[11, -33, -1, 22, 26, -8, 11] → 22, 26

[-90, -700, -372, 373, -125, 733, -839] → 373, 733

[-16, -48, 13, -5, 39] → 13, 39

[0, 2, 8, 4, 1] → 8, 8

[23, 234, 87, 135, 182] → 87, 234

[[87, 51, 88, 70, 93, 60, 89],
 [47, 22, 54, 36, 49, 27, 73],
 [63, 41, 63, 51, 57, 39, 67]] → 36, 93
---
[ 25  78 201 144] ==> 25, 144

[-17  27  35 -49  -4  30   5] ==> -17, 5

[-132 -735  507 -160  232 -117] ==> -132, -117

[-531 -107  193  569  101] ==> -531, 101

[203 239 219  49] ==> 203, 49

[[69 73 39 19 28 32 48]
 [38 46 47 66 76 63 12]] ==> 69, 12

[[ 138  125  448  173  485   14]
 [ -24  143 -779  807 -574  136]] ==> 138, 136

[-236  685 -709 -951] ==> -236, -951

[2606 6009 1658 7939 1907] ==> 2606, 1907

[7265 8086 3307 6064 2688 2106] ==> 7265, 2106
---
array([[ -5,  -3,  -7, -64,   1,  -5, -28],
       [  2,   3,  24,  12, -91,  -8,  67],
       [-19,   3, -12, -12, -50, -65, -20]]) ⇒ -28

array([[ 44, -72,  -3, -67],
       [-42,  43, -32,  -9],
       [ -9, -37,  31, -84]]) ⇒ -67

array([[ 21,  25,   2, -11, -19],
       [ 73,  79, -64, -65, -48],
       [-26, -16,  25,  21,  15]]) ⇒ -19

array([[15, 40,  5, 28],
       [33, 44, 59, 19],
       [81, 33,  8,  9]]) ⇒ 28

array([[ 13, -41,   2,  -2, -79],
       [ 18,   6,  71,  62,  16],
       [ 47,  -3,  61,  58, -26]]) ⇒ -79

array([[-48, -78,  12, -30],
       [  0,   0,   0,   0],
       [-24,  -9, -17,  27]]) ⇒ -30

array([[ 42, -26,   5, -48, -32,  -8, -85],
       [ 15,  26,  -5,  66,  38,  -8,  39],
       [ 37, -67,  64,  49,  -3, -30,   4]]) ⇒ -85
---
[[-294  100   84 -187  -25 -109 -271 -321   19   -8 -236]
 [-147 -389 -566 -187 -163   84 -186  -39  -66 -517   19]
 [ 188 -161 -288  140 -479  317 -302 -938  366  299  -69]
 [-462  313  353 -340 -173 -106 -186 -371   19  287 -433]
 [-741 -319  428 -353 -163 -710 -105 -321   93   84   80]
 [ -63 -152   43 -184  139  282  176 -462 -106 -579   20]
 [-302 -152 -101 -536 -114  -48 -186 -321   19 -340  -53]
 [-250  162   85  320 -482  -48 -186 -155   19 -865  182]
 [-248  147  108  293 -459   48 -310 -177   19 -843  178]
 [-173  591  844 -187   60  485    4 -665   19  283 -550]
 [-296 -479 -511 -405 -163 -366  -38 -273  -48 -754  268]
 [-250 -247   84  -33 -177 -272 -186  126  774 -367  -81]] -81

[[4 2 3 4 2 4 3 2 3 4 3 3]
 [3 6 3 3 5 3 5 7 4 2 4 5]
 [3 3 3 4 5 5 4 4 5 4 5 5]
 [4 6 4 4 3 4 5 4 3 4 3 5]
 [3 2 5 5 3 3 2 3 6 2 4 3]
 [4 5 3 3 5 3 5 5 4 3 7 5]
 [4 2 4 3 4 4 4 1 3 4 4 2]
 [4 2 4 2 4 5 3 2 5 4 3 4]
 [4 3 3 4 1 4 3 3 4 4 1 3]
 [5 5 3 3 5 3 3 3 6 5 3 4]] 4

[[101  58   9 182 158  10 201]
 [106 116  91 151  83   6 240]
 [ 98  56  14 168 192  24 182]
 [ 79 155 168  71 186 124 109]
 [ 85 124 136  66 165 147  44]
 [ 99  54  24 100 119 143  19]
 [113  66  21 124  71  99  78]
 [103  72  48 142 170  33 191]
 [ 86 159 171  70 135 125  99]] 99

[[   6  135  501  857  -87  -75  414  314  -69 -301 -622 -466  137  325]
 [ 502  685   17  -87  505  333 -117 -313 -622 -623  216  529   23   77]
 [ 187   75  -22 -379 -625  202  503  -77   77 -129 -249  536  369  721]
 [ 115  493  699 -107  -56  485  269  -86 -305 -618 -627  155  397   39]
 [  35   76  265  199  -61 -314 -629 -626  213  584  -59   28    6    5]
 [ 703   71   25  315  354  -80 -332 -621 -627  215  591  -94   70   23]
 [  42  270  183  -90 -299 -630 -634  188  586  -57   79 -154  -12  329]
 [ 266  198   24 -230 -620 -635  146  552  -60   80 -131 -246  402  302]] 302

[[30 18 75 15 25 78 42 47 31 79 25 33 49 61]
 [14 20 19 84 73 25 30 54 46 22 20 66 42 37]
 [20 30 73 86 77 67 38 33 30 75 26 69 51 31]
 [81 71 14 71 79 21 61 37 42 17 67 76 29 50]
 [68 82 86 21 21 76 58 36 53 78 76 27 50 43]
 [ 5  1 60 31 28 65 31 56 36 65  7 32 51 54]
 [34 14 69 14 27 76 45 43 33 83 24 34 46 63]
 [56 74 73 11  4 57 48 46 62 60 70  7 56 33]] 33

[[5177 7517 7267 7306 5490 5414 5878 7517 5114 7125 5036 7021]
 [5290 6991 6444 6569 6649 6207 6484 6991 5410 6505 6406 5702]
 [6769 5138 5316 5317 6436 6658 6228 5138 6758 5392 7029 5626]
 [6356 6123 6801 5869 5967 6192 6408 6123 6231 6270 6007 6259]
 [6261 6392 6300 6374 6264 6009 5895 6392 6089 6411 6103 6406]
 [8490 2666 3338 3677 7395 7444 7216 2666 8763 3924 9231 4532]
 [5466 6616 7316 6582 6088 6366 6682 6616 6922 6688 4547 6216]
 [6422 5851 5895 5795 6064 5694 6479 5851 7093 5953 7331 4041]
 [6173 5937 6142 6204 6347 6246 6502 5937 6237 6350 6469 5968]
 [6457 5666 5440 5739 5996 6131 6320 5666 6732 5570 6561 5573]
 [5828 5922 6282 6357 6127 6299 6089 5922 5449 6410 6309 6013]] 6013

[[7489 3461 7152 5748 6719 5741 3520 7147]
 [7395 7622 2046 3148 2423 2374 2037 2294]
 [4188 6991 5864 2597 3130 5746 4475 5646]
 [4087 6232 5985 2446 3754 5920 5288 5858]
 [7644 1864 7833 7040 7137 7156 2054 6708]
 [7642 2307 7815 6716 7335 6359 2143 6978]
 [6440 5134 5340 3115 2553 6711 4418 4971]
 [8140 7158 2446 4507 3769 2464 3318 2529]
 [6842 7042 8002 2962 2925 6681 3973 5584]] 5584

[[ 7 54 33 55  7 54 78 28 50 62 18 31 95 11]
 [ 7 54 33 55  7 54 79 27 50 62 17 31 95 11]
 [ 8 53 34 55  9 54 79 27 50 63 19 29 94 11]
 [67 17 48 36 73 28  9 38 43 53 80 20  9 50]
 [70 16 49 34 74 26  7 39 41 47 79 20  3 52]
 [64 20 47 37 71 31 11 37 46 59 80 19 16 47]] 47

[[4958 4075 5387 5386 5032 5506 5126 5160 5237 5065 5237 4584]
 [4120 5719 3539 5558 4519 3661 4932 4623 4979 5194 3432 4608]
 [6201 4556 4899 3378 6752 6982 3627 5052 3077 4376 5342 6733]
 [5491 4113 3865 4252 5108 4834 5246 4099 4398 7873 4270 5689]
 [4804 4865 5215 4857 4766 4840 5015 5267 5194 4624 5275 4830]
 [3915 5485 3444 5538 4712 3818 4896 4736 5040 4774 3194 4608]
 [4777 5035 5199 4840 4419 4643 5372 4521 5151 5138 5216 4426]
 [4615 5439 6163 5356 4298 4841 4617 5392 5494 2950 5874 4056]
 [4249 6077 3476 5710 4409 3782 4832 3828 4948 3289 3313 4598]
 [4349 6108 3695 5303 3869 3496 5281 3213 5257 3489 3492 4295]
 [4647 4105 5627 5612 3376 3989 5971 4361 6367 5244 5405 3628]] 3628
---
[[ 86 -64   1 -22  42  56 -51]
 [-11 -22 -34 -60  38  38  35]
 [ 26 -34  70  29  14 -51  46]] >> 26

[[  2  93  22   8]
 [-23  58  21  -3]
 [ 17 -68  32   6]] >> 17

[[ 37  18  53  37  -8]
 [-38   2 -20  49 -37]
 [ 34  11  20 -17 -92]] >> 34

[[ -6   7   0 -13  -8   3]
 [ -8   9   0 -17 -11   4]
 [-41  48   0 -93 -57  23]] >> -41

[[ 47 -22  -2 -10  11]
 [ 10  20   5 -12  -4]
 [ 20   3  77  30   8]] >> 20

[[  3  69  -5 -17   9  11   1]
 [ -5 -22  -3  -9 -13  28   0]
 [  4  -6  -5 -15   9  31   2]] >> 4

[[ 79  58 -38 -32]
 [-38 -41 -41  35]
 [-22  74  27  -8]] >> -22

[[-17  -6 -30  38  31]
 [ 61  12  41 -96 -34]
 [-58  -6 -14  75 -10]] >> -58

[[-63 -66 -59  -6]
 [-66  10   3  21]
 [ 21  25  86 -54]] >> 21

[[-38 -29   5  -7  -6  70]
 [ 30 -71 -44 -31  -6 -77]
 [ 30  24  52  46  -6  -3]] >> 30
---
5304	4996	5226	5512	5102
5318	4793	5112	5328	4973
3002	5512	8923	7292	3407
-> 5226

9	5	2	6 -> 2

24	25	-4	17	-42
28	1	6	42	-3
-18	-23	6	-4	26
-> -4

4	8	3	5	2 -> 3

3659	4296	1128	8355	2766 -> 1128

-10	-37	-40	38	-13 -> -40

857	313	972	-782 -> 972
---
[[ 39 -62  65 -22  64]
 [ 44  38  69  89  35]]: -62

[ 73 -28 -62  66  62 -69 -64]: -28

[-31   9   8 -76 -40 -27  32]: 9

[ 21 -74 -26   0  44]: -74

[[  9 -28  22  20]
 [-30 -41 -72  32]
 [-48  48  43  46]]: -28

[-31 -84 -13  50 -42]: -84
---
[[-21  21  32   0  -9   8  -8]
 [-12  53  77 -11  60  16  -5]
 [ 24  18 -19  19  10 -25 -29]]	24

[[ 21 -34 -70  -3  12 -28]
 [ 44 -91 -70  16  54   9]
 [  7 -45 -17  37 -33 -73]]	7

[[-42  -9  28 -29  16  -9]
 [-25 -38  11  10 -20  14]
 [  2  17 -51 -48 -17 -83]]	2

[[-23 -46 -71 -10  41]
 [  1  58 -42 -64  31]
 [ 61 -16  32 -40  49]]	61

[[ 48  64  74  -5  48 -47  35]
 [  0 -64 -58  -2  41  -5  53]
 [-17  65  52 -34 -38   9 -51]]	-17

[[-44  21  -4 -57]
 [ 39 -25  28  20]
 [-19  72  26  -1]]	-19
